(in the rows, 128 means zero)
Each row is followed by its class number.
[143 109 122 114 122 125 176 147  98 139 139 136 155 161 119 124 124 121
 125 154 162 107 134 127 106 135 126  91 103 132  79  98 106 142 132 123
 123] : 7
[102 118 108 126 137  96 115  83 107 119 111  77 123 149 113 106 135  97
 131 149 126 115 107 148 110 131 105 169 114 143  89 128 113 140 166  80
 136] : 8
[100 167 177 103 164  50  84 127 165  75 120 144 184 173 191  51  99 160
 150  73  81 145 170  68 131  97 143 149 138 144 178 117 140 113 138 127
 134] : 8
[147  60  72  93 126 159 147 117 147  99 148 108 132 168 125 140 127  76
 149 176 156 160 117 133  68  78 175 144 186 142  83 144 141 124 137 108
 144] : 10
[102 193 165 150 122 141 138 150 133 126 102 120 130  75 124 151  96  71
 134 113 119 132 111 159 134 170 154  45 141  78 136 118 127 169  61 180
 111] : 4
[131 179 169 110 122 130 114 127  74  52 140 171  99 129 152 149  93 104
  84 149 156  92  65 198 140 178 122 147 130 161 115 133 116  97 112 114
 144] : 6
[127  72  85 178 105 145 119 120 115 130 151 107 106 118 149 116 156 139
 121 106  96 195 136 132 135 149 164 143 133 130  64 142 139 109 134 109
 110] : 9
[151  75 147 150 167 163 109 108 120  94 131  91 107 156  94 111  96 148
 162  66 105 116 145 147 151 149 144  77 143 101 153 167 151 105 193 151
 135] : 1
[ 90 192 165 207 155 116  81 146  64 142 143  90  66 108 117 120 101 140
  83 121 148  95 146 109 130 173 101 105 124  89 126 125 143 114 126 153
 127] : 12
[126 119 138 121 157 139 139  83 113 142 126 103  66 128  96  88 123 170
 161 110 161  90 144 101 163 138  63 109 114  94 143 177 123 110 129 157
 149] : 7
[129 179 118  83 134  44 112 136 118 131 114  91 145 131 126 137 145 109
 153 154 156 113 137 145  83  75 106 151 147 160 119 149 110 177 113 117
 100] : 2
[127 114 113 107 129 116 144 128 146 129 130 139 132 137 117 144 130  86
 119 108 133 106 138  97 113  94 126 168 116 161 127 128  90 134 128 120
 134] : 8
[130  70 175 163 121 160 127 164 173 161 131 108 101 136 116 146 135 142
 160 139 140 152 162 154 150 116 107 136 104  86 173  86 135 112 104 113
 130] : 4
[144 114  61 132 165 187 166 103 121 109 134 153 100 140  76 108 114 132
  95 132  90 136  79 127  80 171 159  66 144 131  35 149 112 107 148 134
 144] : 12
[136 102 166 181  88 138 165 144 102 159 119 150  63 119  24 189 137 218
 100 122 128  74 125 147 173 178  59 134  96  93 178 168  98  76 172 139
 138] : 6
[ 89 124 173 159 144 130 106  79 138  98 138 114  79 108  83  96  97 165
 120 114 150  64 169  86 142 145  27 158 149 107 146 149 103  65 171 124
 174] : 6
[106 122 147 149 146  94 185 147 137 143  93 129 173  97 133 130 135 107
 183  92  95 127 107  97 159 221 177 101 158  97 120 168 111 173 107 129
 122] : 7
[183 116  28  78  59 116 121 121 193 139 128 183 131  97  53 183 153 110
  77  87 126 125 131 128  80 148 154 127 151 173 124 125 107 121 208 151
 132] : 2
[179  55  75 163  56 180 115  79  91 108 128  61  99 188 112 145 126 136
 143 140 132 160 133 130 132 118  99 171 178 138  86 210 138  87 164 121
 142] : 3
[159 139 147 117  97 194 135 128  78 112 105 116  56  98 137 120 102 137
 103 110 172 115 140 137 112 144 103 157  96 138 154 141 100  98 104 139
 122] : 6
[152 107  77 114 124 195 154 131 152 133 118 136 115 111 107 136 143 123
 119 154 131  98 127 155  95 130 162 108 116 126 107 120  89 158 109 102
 122] : 9
[158 115  90 126 114 234  85 126 164 184 163  74  84 138 128 117 122 101
 126 110 123 111 138  98 111 131 169 173 138 156 139 101 163  87 122  82
 151] : 10
[133 172 114 148 162 153  94 118 121  88 154 173 122 138 137  83 117 152
  77 103 149 121 122 131 152  83 130  61 131 123 114  97 126 115 103 159
 151] : 4
[108 125 142 149 133 166 117 166 105 130 131  92 107 149 131  86 147 143
 102 116  80 108 136 101 137 171 117  90 147 105 119 105 149  92 114  98
 145] : 0
[122 101 174 117 129 152 107 137 177 130 100  88 134 103 126 142 162 111
 209 127 108  94 105 171 173 189 155 110 118  89 195 133 114 143  85  98
 120] : 11
[136 176 132 107  67  96  83  52 175  64 124 177 140 161 159 116  84 148
 140 137 136 145 145 114 162 119 150 131 183 135 135 157 147 102 150 126
 146] : 7
[116 142 114 125 143 162 116 115  95 118 125 151 145 153 171  75 130 132
 101 127 119 104 127 112 147 129 117  98 150 134 128 125 146 116 121  99
 159] : 1
[157 169  93  99  29  76  21  53  62 125 153  73  88 122 103 172 151 125
 165 156 205 114 179  90 127  80 136 223 141 174 155  90  94 112 134 107
 140] : 8
[158  88  84 142  92 126 129 112 147  54 125 210 112 137 139 118 124 102
  87  78 148 196 151 107 125 128 155 166 183 160  88 120 132  87 176 122
 164] : 2
[113 136 143 182  63 172 127 111 105 162 128  72  87  81 128 111 132 141
 120 118 131 153 113 103 136 214  73 168 133  86 135 142 142 101 130 131
 150] : 6
[147 141 121 151  94 170  70  96 155  62 171 105 124 149 170  73 155 114
 121 115 145 147 111 128 148 122 154 102 132  86 114 102 154 114 143 149
 130] : 11
[121 149 129  95  98 103 149 120 152  82 142 157 154 150 138 127 102 113
 150 180 165 115 129 127 119  74  76  74 165 114 117 208 125 149 118 195
 117] : 5
[101 150 128 203 117 123  79 135 176 161 137 193  97 129  55 160  81 221
 102 127 103 125 161 123 136 123 205  85 158 108 194 101 193  83 170 106
 150] : 10
[135 112 128 116 162 122 171  82 144 114 135 137 143 146 103 132 110 138
 182 117 128  84 172 106 128  85  91 113 143 116 110 202 132 146 182 190
 111] : 9
[ 92  89 128 130 149 106  85 106 135  81 113 114 195 222 149  66 110 149
 173 128  89 164 161 139 129 132 181  31 173 120 130 130 176  90 168  94
 114] : 5
[118 118 141 126 140 145 130 121 112 108 139 113 146 150 146 106 108 105
 102  93 160 128 139  99 152 146 151  95 123 122 113  97 109  99 102 125
 153] : 7
[146 129 126 159 107 164 114 173 124 142 130 123 151  98 137 140 109 147
 130 101  90 140 155 111 106 133 188  91 136 140 134 119 131 126  85 135
 118] : 3
[149 150  98 156 137 181 137 190 195 148 147 195 113 114  99 131  79 112
  71  42 127  90 107  91 112 156 160  72 128 157 167 143  91 145  76 150
 153] : 8
[124 170 150 175  99 175 119 128  87 131  87  92 105 102 138 118  80  98
  40 116 211  64 134 115 142 145  64 167  88 104 155  92  86 134 107 135
 173] : 3
[132  87 130 118 110  98 138 132 139  94 136 129 115 110 158 128 120 150
 147 121 128 173 148 117 126 138 142 183 130 135 112 160  98 107 110 136
 114] : 9
[160 134  84  59  89 146 119  64  71  97 117  84 130 153  95 139 159 132
 136 167 178 167  98 184 115 100 163  79 118 129 106 109 119  92 113 118
 142] : 2
[145 168 169 185  85 129  75 163 102 123 136  74 106 112 141 107  90 134
 104  67 145 125 142 103 158 166  91 114 148 103 147 121 142 140 120 167
 145] : 0
[127 107 119 113 127 132 149 111 136  93 120 143 114 156 133 111 113  97
  97 113 160 124 146 128 129  96 112  76 130 124  92 150 102 123 117 140
 123] : 7
[127 158 121 112 173 190 115 105  86 145 157  78  95 116  92 102  99 102
 162 102  68  69 155  97  88 151 114 131 120 162  81 116 165 123 171 166
 116] : 11
[131 139  73  93 198 124 102 136 115 165 135 121 142 132 141 111 163 115
 167 113  65  86  82 155 112 219 170 152 148 174 115 127 155 175 144  86
 123] : 9
[152 102 119 134 136 137 107 119 105 122 146 113 114 109 150 140 143 110
 171 181 200 127 150 115 104  94 135 162 144 135 102 114  98 149  96 102
 136] : 12
[136 179 151 131  83  82 127 134 109  97  91 138 146 178 147 138 121 128
 120 130 133 168 138 138 142  96 144 118 146 104 143 110 117 144 102 153
 102] : 4
[146  62 116 127  81 130 143 117 137 150 129  71 150 109 142 110 137 129
 157 142 124 156 144 131 117 167  97 167 100 134  77 132 106  93 161 119
 102] : 4
[127 184 109 141 108 111  80 122 145  88 161 118 170 141 140  92 131 127
 105  80  81 137 100  78 145 139 166 119 163 140 113 121 103 128 105 123
 162] : 8
[114 144 152 176 107 154 119  79 106 129  92 137  78  80 146 120 133 155
 105 185 215 112 144 148 154 116  88 125  85  54 154 135 135 123 145 137
 134] : 12
[107 165  96 135 124 100 133 131 108 103 137 169 132 134 107 139 160  85
  65 118 142 141 116 135 100 156 201  96 137 118  96  57 152 105 170 123
 131] : 2
[140 124 106 128 183 110  90 128 128 129 127  91 113 149  84 133  84 152
 118  91 157 117 143 116  93  79 184 157 146 140 171 124 143 136 178 146
 140] : 10
[119 106 110 101 132 137 153 125 164 112 120 142 129 135  97 132 122  78
 131 145 127 153 115 153  99  90 107 106 135 113 101 106 129 178 147 159
 140] : 5
[139  86 101 148 146 135 173 179 139 134 133 135 164 121 156 113 128 126
 122 119  42 163  88 137 109 142 157 147 146 164  58 176 120 163 128  97
 112] : 1
[ 91 159 182 160 104 103 160 157  91 137 113 181 109 100 128 133  88 164
 102 164 121  88 182 131 129 108  69  90 109 106 137 151 138 123 135 148
 105] : 1
[129 117  87  64 111 180 193 121 144 109 102 133 157 106 104 118 122  95
 135 175  96 116 113 123  66 172 175 113 120 123  86 115 108 130 163 140
 120] : 5
[136 102 156 146 128  94 165 118 148 127 113 126 141 145  90 159 131 168
 185 145 107 121 136 125 159 142 138 181 133 108 135 151 109 108 168 127
 114] : 4
[ 97  90 114 138 121 137 128 112 170 121 133 159  82 125 113  89 126 168
  92 137 157 120 166 104 128 113 122 116  86 111 139 130 119  52 161 123
 115] : 5
[107 134 115 157 134  86  95 127  78 164 141 102  78 162  61 189 132 165
 105 189 160 120 166 125  82  93 164 141 117 128 124  86 121  94 149  97
 102] : 12
[146 111 125 168 153 167 124 123  89 142 137 123  86 104  96 110 146 158
 121 150 165 102 101 141 131 199 111 120  97  84 111  88 124 124 160 122
 165] : 12
[122 130  49 126 145  93  94 106 189  92 130 162 204  95 113 127 163 123
 133 112 104 128 138  96 100 117 234 115 210 169 100 132 111 138 163  80
 141] : 2
[112 154 136 130 115 141  98 109 112 101 143  83 130 153 164  81 131 131
 116 137 146 141 121 125 135  87 109  99 113 107 136 145 135 117  92 130
 141] : 8
[142 129 109 127 134 163 115 133 145 128 145 132 103 185 104 110 101 161
  92  85 163 194 159 106 104  53 112  82 147 123 167 118 173  94 114 168
 164] : 2
[131 125 136 124 140 199 164 144 167 161 142 133 118 148 108  89  82 178
 122 114  98 100 165 107 108 130  92  59  93 119 126 135 121 100  96 141
 128] : 9
[115 147 187 174  95 139 129 187  46 127  97 103  84  98 116 119 105 144
 102 129 115 119 117 180 141 244 114  75 104  63 159  99 136 134 120 129
 133] : 1
[124 128 144 139 144 177 137  97 159  82 123 157  56 161 124 101  92 122
  91 118 111 130 127 164 142 135  83 147 122 100 111 126 151 112 159 135
 156] : 9
[132 104 136 116  96 176 141 138 174 113 136 137 134 123 149  90  89 191
 113 138 110 140 180  95 123 109 117  84 127 126 127 170 116  77 101 130
 132] : 7
[114  87 155 100 167 161 155 150 123 103 115 162 154 138 187  88 130 111
 160 130  82 116 172 143 115  86 124  85 103 155 102 140 156 124 123 128
  82] : 11
[154 146 161 166 153  72 127 177  94 114 190 126 178 159  96 180 114 127
 170 126 131 104 141 167 113 107 188  80 139 159  79 129 153 142 163 133
  90] : 2
[100 141 144 156 144 145 111  97 178 133 101 108  87 100 126 105 130 171
 128 162  95 126 143 118 115 154 143 160 116  76 146 143 149  99 176 104
 118] : 12
[138 114  80 189 124  36  48 133  59 100 189  57 138 144 118 108 198 139
 140  80 131 128 126  95 147 116 131 135 163 142  61 149 102 150 161 151
  95] : 11
[174 107  78 112  79 185 131 126 119 124 134  71 140 130 150 100 122 105
 132 148 161 139 156 125  67 130 138 112 124 131  87 127 115 120 143 150
  92] : 4
[110 161 144 147 162 136 137 112  74 114 109  97 131 124 140 114 115  79
 105 117 164  61 149 110 144 149  95 158 127 113 118 124 120 130 166 159
 127] : 4
[103 183 189 128 118 122  84 130 168 113 121 119 110  93 146  91  81 169
 152 135 138 118 207  91 119 120 112 118 131  88 196  95 135  94 103 158
 124] : 4
[160 128 125 129 110 139 132 164 128 124 126 131 137 136 159 109 121 163
 123  95 132 183 112 140 134 138 151 112 129 149 139 164 135 103  82 123
 128] : 2
[129 117 117 123 167 110 169 142 145  98 133 114 185 156 126 109  47  57
 149  94 109 127 111 113  81 107 129  77 197 169  41 190 115 169 113 152
 132] : 10
[133 108  97 111 137 168 174 108  80 160 121 135  67 128  96 157  81 116
 132 156 192 174 122 154  66  81 137 100 111 118 135 135 169 147 124 177
 123] : 1
[117 169 124 132 137 140  87  93 179 136 143 129 148 143 170  96 108 123
 129 115 125 146 101 119 129 100 144 114 136 133 136 116 166 120  88 122
 148] : 3
[138 107  96 177  85 195 134 100 185  91 135 133  83 135  64 139  93 168
  85 143 108 175 118 166 117 123 124  83 152  67 104 144 132 131 155 155
 163] : 9
[115 145  84  76 109 148 135  79 106 112 130 100 140 164 145 110 125  82
 150 170 108 123 151 100  87 106 160 139 148 161  72 148 145 101 161 126
  93] : 5
[133 144 136 107  96 146 164 147  77  94 114 105 169 135 177 112 151  97
 142 160 124 158  87 156  93 153 118  84 162 102 107 155 138 169  95 147
 116] : 6
[121 129 151  84 171 121  86 152 133 134 131  96 131 174 198  95 116 111
 149 152  93 132 152 122  94 117 101 174 143 179 119 129 138 113  90  75
 118] : 12
[109 133 157 126 117 148 156 141 155 138 165  97 161 152 112 141 105 108
 137 186 107 116 126 157  98 145 117  85 114 102  87 102 151  98 142 140
 109] : 4
[143 108  99 110 112 158 127 120 101 138  91 151 124 143 112 133 139 128
 138 123 111 135 129 147 129 147 134  88 161 116 165 122 152 153 144 122
 152] : 1
